Below is a small trained network, with its code and all its weights. Each question gives an input and a class and asks what happens when units are switched off, that is, made to give their printed mean instead of their output.

import numpy as np


def w(rows, s, z=0):
    codes = np.array(rows[::2]) - 128.0
    scale = np.full(codes.shape[1], s)
    scale[-1] = z or s
    return codes * scale


def norm(h):
    return h / np.sqrt((h * h).mean(-1, keepdims=True) + 1e-5)


def f(y):
    return np.maximum(y, 0)


def log_softmax(a):
    a = a - a.max(-1, keepdims=True)
    return a - np.log(np.exp(a).sum(-1, keepdims=True))


def net(x, mask):
    res = np.array(x, float).reshape(1, 8) / 4 @ E
    u = 0
    for l in range(3):
        y = f(norm(res) @ A[l][:, :-1].T + A[l][:, -1])
        res = res + np.where(mask[u : u + 3], y, B[l][:, -1]) @ B[l][:, :-1]
        u += 3
    return log_softmax(norm(res)[-1] @ U[:, :-1].T + U[:, -1])


A, B = {}, {}
E = w([
[137,67,154,63,93,145,106,152],'x0',
[53,124,194,127,102,84,209,83],'x1',
[61,145,177,87,164,182,162,200],'x2',
[202,120,135,151,91,143,201,115],'x3',
[104,98,175,112,106,78,64,138],'x4',
[99,177,110,181,127,89,67,101],'x5',
[238,198,255,64,118,108,134,100],'x6',
[111,158,228,143,154,40,135,206],'x7',
],0.0072)
A[0] = w([
[146,109,172,166,180,254,134,108,129],'0.n1',
[164,206,103,153,57,74,155,89,173],'0.n2',
[200,181,103,96,117,154,185,143,5],'0.n3',
],0.0077,0.0015)
B[0] = w([
[99,244,35,96,181,83,215,154,220],'0.n1',
[163,120,206,127,113,95,16,23,252],'0.n2',
[30,194,1,144,160,109,109,121,228],'0.n3',
],0.0084,0.0036)
A[1] = w([
[210,84,189,105,217,131,17,97,148],'1.n1',
[168,128,111,216,83,87,110,3,4],'1.n2',
[161,155,108,147,225,97,42,77,82],'1.n3',
],0.0046,0.003)
B[1] = w([
[106,124,66,182,134,147,77,153,252],'1.n1',
[191,132,97,255,207,195,84,131,232],'1.n2',
[27,182,138,74,144,255,159,62,235],'1.n3',
],0.0081,0.0031)
A[2] = w([
[166,64,45,102,57,194,71,161,177],'2.n1',
[210,71,162,242,184,93,122,83,200],'2.n2',
[45,190,97,117,2,122,4,192,1],'2.n3',
],0.0069,0.00095)
B[2] = w([
[199,50,232,68,251,110,204,144,254],'2.n1',
[144,106,170,198,36,2,169,95,239],'2.n2',
[226,65,129,152,17,183,160,220,242],'2.n3',
],0.0073,0.0041)
U = w([
[14,94,62,178,136,166,62,213,38],'0',
[19,80,171,90,113,203,180,62,109],'1',
[117,177,205,134,83,55,49,195,255],'2',
[208,36,120,104,163,172,74,151,98],'3',
[128,221,68,93,150,208,44,65,60],'4',
[95,176,51,105,184,148,148,190,165],'5',
[168,141,121,255,148,61,85,9,114],'6',
],0.0082,0.0031)

Each question gives the input, the list of numbers given to net, and the class t.
The units are the neurons (one row each of A and B). Each row of codes is followed by its name. A weight is (code - 128) times the scale printed after its matrix; where a second scale follows, it is the last column's (A, B and U).
mask holds one flag per neuron, layer by layer. A switched-off neuron (its flag False) gives its mean, the last column of its row in B, instead of its output. The means were averaged over made-up inputs and are rounded, as every weight is.
A unit's drop is (log p(t) with every unit on - log p(t) with that unit switched off) / (log p(t) with every unit on - log p(t) with every unit switched off).
The circuit of an input: a set's keep is (log p(t) with only the set's units on - log p(t) with every unit switched off) / (log p(t) with every unit on - log p(t) with every unit switched off). Starting from all 9 units, units are removed one at a time, each time the one whose removal leaves the highest keep (on an exact tie, the one counted first), for as long as the keep stays at least 0.8.
circuit, biggest first: the units of the circuit, biggest drop first
top k neurons: the k neurons with the biggest drops, biggest first
top k neurons in layer l: the k neurons of layer l with the biggest drops, biggest first
drop when u is switched off: that unit's drop, to one decimal
input [2,-4,-2,8,3,-3,7,-7], class 4: circuit, biggest first -> 0.n3, 2.n3
input [8,-4,3,-1,-8,2,7,-1], class 5: circuit, biggest first -> 0.n2, 0.n1
input [-4,-5,-2,7,-7,-7,8,4], class 4: top 2 neurons -> 0.n3, 0.n2
input [-1,-3,7,-4,0,0,4,-4], class 5: top neuron -> 0.n1
input [7,-7,2,-5,-4,-5,3,-6], class 5: top 3 neurons -> 0.n1, 0.n2, 0.n3
input [2,-6,5,-1,6,5,-4,-7], class 3: circuit, biggest first -> 2.n1, 2.n3
input [3,-2,-5,0,1,-5,-8,6], class 3: circuit, biggest first -> 2.n1, 0.n3
input [2,-5,1,-5,7,3,-6,0], class 3: top 3 neurons -> 2.n3, 2.n1, 0.n3
input [4,-2,-7,-3,-5,0,-8,-7], class 3: top 2 neurons in layer 0 -> 0.n3, 0.n1
input [7,-7,8,-1,5,8,-2,-6], class 3: top 2 neurons -> 2.n1, 2.n3
input [4,-5,-7,1,5,3,-3,-3], class 3: top 4 neurons -> 2.n1, 2.n3, 1.n3, 0.n2
input [4,-5,1,-8,8,-4,-4,3], class 3: top 2 neurons -> 2.n3, 2.n1
input [8,-2,1,-4,2,8,5,-2], class 3: top 2 neurons in layer 2 -> 2.n3, 2.n1
input [-1,-7,3,6,-6,-6,6,4], class 5: top neuron -> 0.n3
input [-1,-3,3,-1,3,0,8,-3], class 4: top 2 neurons in layer 2 -> 2.n1, 2.n2
input [-7,-5,-1,3,5,-8,6,-6], class 4: top 2 neurons in layer 0 -> 0.n3, 0.n2
input [7,0,8,4,2,-3,1,-7], class 5: drop when 0.n1 is switched off -> 0.6
input [8,-1,-4,-6,-2,0,-6,-5], class 3: drop when 2.n1 is switched off -> 0.4
input [-3,-2,2,1,6,-5,1,-8], class 5: drop when 2.n2 is switched off -> 0.0
